Below is a small trained network, with its code and all its weights. Each question gives an input and a target symbol and asks what happens when units are switched off, that is, made to give their printed mean instead of their output.

import numpy as np


def w(rows, s, z=0):
    codes = np.array(rows[::2]) - 128.0
    scale = np.full(codes.shape[1], s)
    scale[-1] = z or s
    return codes * scale


def f(y):
    return np.maximum(y, 0)


def softmax(a):
    e = np.exp(a - a.max(-1, keepdims=True))
    return e / e.sum(-1, keepdims=True)


def log_softmax(a):
    a = a - a.max(-1, keepdims=True)
    return a - np.log(np.exp(a).sum(-1, keepdims=True))


def net(x, mask):
    ids = ['ΘΛΣΦαβγδεζξπψω'.index(c) for c in x.split()]
    T = len(ids)
    res = E[ids] + P[:T]
    r = res
    for j in range(2):
        rows = slice(2 * j, 2 * j + 2)
        q, k, v = (r @ M[0][rows].T for M in (Q, K, V))
        z = softmax(np.where(np.tri(T) > 0, q @ k.T / 2**0.5, -1e9)) @ v
        o = O[0][rows]
        res = res + np.where(mask[j], z, o[:, -1]) @ o[:, :-1]
    y = f(res @ A[0][:, :-1].T + A[0][:, -1])
    res = res + np.where(mask[2:6], y, B[0][:, -1]) @ B[0][:, :-1]
    return log_softmax(res[-1] @ U[:, :-1].T + U[:, -1])


Q, K, V, O, A, B = {}, {}, {}, {}, {}, {}
E = w([
[70,207,189,205,126],'Θ',
[153,206,52,167,192],'Λ',
[116,129,160,109,133],'Σ',
[136,166,150,111,135],'Φ',
[107,185,141,179,13],'α',
[92,135,140,125,141],'β',
[94,144,140,121,142],'γ',
[99,136,147,125,132],'δ',
[153,212,82,79,82],'ε',
[142,153,163,82,177],'ζ',
[93,108,151,142,106],'ξ',
[122,181,137,175,3],'π',
[110,134,147,126,128],'ψ',
[75,128,139,122,155],'ω',
],0.014)
P = w([
[80,83,236,187,89],'0',
[2,90,14,80,131],'1',
[44,98,35,92,121],'2',
[75,108,74,104,118],'3',
[82,113,106,115,108],'4',
[99,131,120,120,106],'5',
[104,138,142,120,100],'6',
[121,149,155,121,105],'7',
[137,164,166,124,99],'8',
[151,175,178,123,101],'9',
[157,191,195,120,95],'10',
[169,207,202,120,99],'11',
[175,215,199,131,104],'12',
[164,212,210,124,82],'13',
],0.0062)
Q[0] = w([
[183,114,206,159,158],'head 1',
[6,251,163,92,154],'head 1',
[138,103,91,101,114],'head 2',
[117,146,110,90,108],'head 2',
],0.035)
K[0] = w([
[124,167,196,79,120],'head 1',
[160,254,93,191,123],'head 1',
[122,117,138,112,127],'head 2',
[108,170,134,118,115],'head 2',
],0.04)
V[0] = w([
[137,190,150,44,189],'head 1',
[156,125,105,83,21],'head 1',
[41,116,233,7,70],'head 2',
[150,24,138,86,137],'head 2',
],0.02)
O[0] = w([
[121,101,109,66,229,201],'head 1',
[211,233,170,174,109,37],'head 1',
[19,10,65,18,58,43],'head 2',
[43,185,146,61,205,3],'head 2',
],0.012,0.013)
A[0] = w([
[108,92,255,131,132,180],'neuron 1',
[132,115,205,164,125,78],'neuron 2',
[129,119,115,76,121,76],'neuron 3',
[45,181,147,116,126,2],'neuron 4',
],0.028,0.006)
B[0] = w([
[156,150,145,129,154,171],'neuron 1',
[93,103,107,85,108,251],'neuron 2',
[161,188,127,75,105,194],'neuron 3',
[56,146,162,250,198,145],'neuron 4',
],0.02)
U = w([
[77,61,70,85,139,173],'Θ',
[151,108,122,164,211,197],'Λ',
[135,188,149,162,119,82],'Σ',
[153,123,192,101,123,146],'Φ',
[132,140,150,171,85,121],'α',
[126,160,126,158,123,77],'β',
[130,163,126,154,122,61],'γ',
[129,164,137,155,115,81],'δ',
[254,211,173,173,111,174],'ε',
[155,190,132,122,164,1],'ζ',
[112,156,144,178,111,100],'ξ',
[133,142,157,169,81,128],'π',
[132,165,132,154,121,69],'ψ',
[114,161,115,159,131,67],'ω',
],0.007,0.0093)

Each question gives the input, a string of symbols that net reads in full, and the target symbol t.
The units are the heads (2 rows each of Q, K, V and O) and the neurons (one row each of A and B). Each row of codes is followed by its name. A weight is (code - 128) times the scale printed after its matrix; where a second scale follows, it is the last column's (O, A, B and U).
mask holds one flag per unit, heads first, then neurons. A switched-off unit (its flag False) gives its mean, the last column of its rows in O or B, instead of its output. The means were averaged over made-up inputs and are rounded, as every weight is.
A unit's drop is (log p(t) with every unit on - log p(t) with that unit switched off) / (log p(t) with every unit on - log p(t) with every unit switched off).
The circuit of an input: a set's keep is (log p(t) with only the set's units on - log p(t) with every unit switched off) / (log p(t) with every unit on - log p(t) with every unit switched off). Starting from all 6 units, units are removed one at a time, each time the one whose removal leaves the highest keep (on an exact tie, the one counted first), for as long as the keep stays at least 0.8.
circuit, biggest first: the units of the circuit, biggest drop first
most important unit: the unit with the biggest drop
which heads matter: for each layer, one digit per head in row order, 1 if its drop is at least 0.15 and else 0, layers parted by /
drop when u is switched off: that unit's drop, to one decimal
input γ Σ ω ε β, target ε: circuit, biggest first	[head 1]
input Λ Λ ε γ Λ ε α Θ ζ ζ Σ Λ γ ζ, target Λ: circuit, biggest first	[neuron 3; head 1]
input π α Σ α Λ Θ, target Θ: circuit, biggest first	[neuron 2; head 2]
input Σ Λ Σ Λ ω, target Λ: circuit, biggest first	[neuron 2; neuron 3]
input ω Λ δ ζ Θ Θ Λ Θ Λ Λ Λ ξ π, target Θ: circuit, biggest first	[neuron 2; head 2; neuron 3]
input Σ ζ ω π ω ξ β Σ Λ δ Θ Λ β, target Λ: circuit, biggest first	[head 1; neuron 3; neuron 2]
input Λ Λ ξ, target Λ: circuit, biggest first	[neuron 2; neuron 3]
input δ Σ Λ Λ ζ ξ Σ, target Λ: circuit, biggest first	[neuron 3; neuron 2; head 2]
input Λ ξ Λ Λ ξ α ε π Λ α ψ Θ Σ Φ, target Θ: circuit, biggest first	[neuron 2; head 2; neuron 3; head 1]
input ω ω ξ ξ ξ Θ ζ ζ β, target Θ: which heads matter	01
input Σ ψ ω ζ Λ ε Λ ζ Σ Θ Φ Φ, target Θ: which heads matter	11
input γ δ ω ε π, target π: circuit, biggest first	[head 1; neuron 3; neuron 2]
input ζ ζ Λ ζ ξ Σ ζ Λ ω, target Λ: which heads matter	10
input α β δ Φ Σ Λ ξ δ ε Σ Λ, target Λ: which heads matter	10
input Σ Θ ζ ε Λ Σ ω ε ε γ Λ Σ ξ ξ, target Λ: circuit, biggest first	[neuron 3; neuron 1]
input Σ Λ ω ζ Λ δ, target Λ: circuit, biggest first	[neuron 3; neuron 2]
input ζ δ Θ, target Θ: circuit, biggest first	[head 2]
input Θ Φ Φ Λ ξ Λ Λ ξ Φ δ Σ Λ Σ, target Λ: circuit, biggest first	[neuron 3; head 1]
input ω Λ ε ε ζ δ Σ Λ ζ Λ Λ Θ Σ ψ, target Θ: drop when neuron 4 is switched off	0.2
input Λ ζ Λ Λ, target ε: drop when head 2 is switched off	1.0
input ζ δ Σ ε β γ, target ε: drop when head 2 is switched off	0.3
input ε ζ Λ ω Φ Σ ψ ζ Θ ζ Λ ψ, target Λ: drop when neuron 3 is switched off	0.8
input Φ Λ δ Λ ε π ζ Λ ζ Λ Θ Σ Σ, target Θ: most important unit	neuron 2
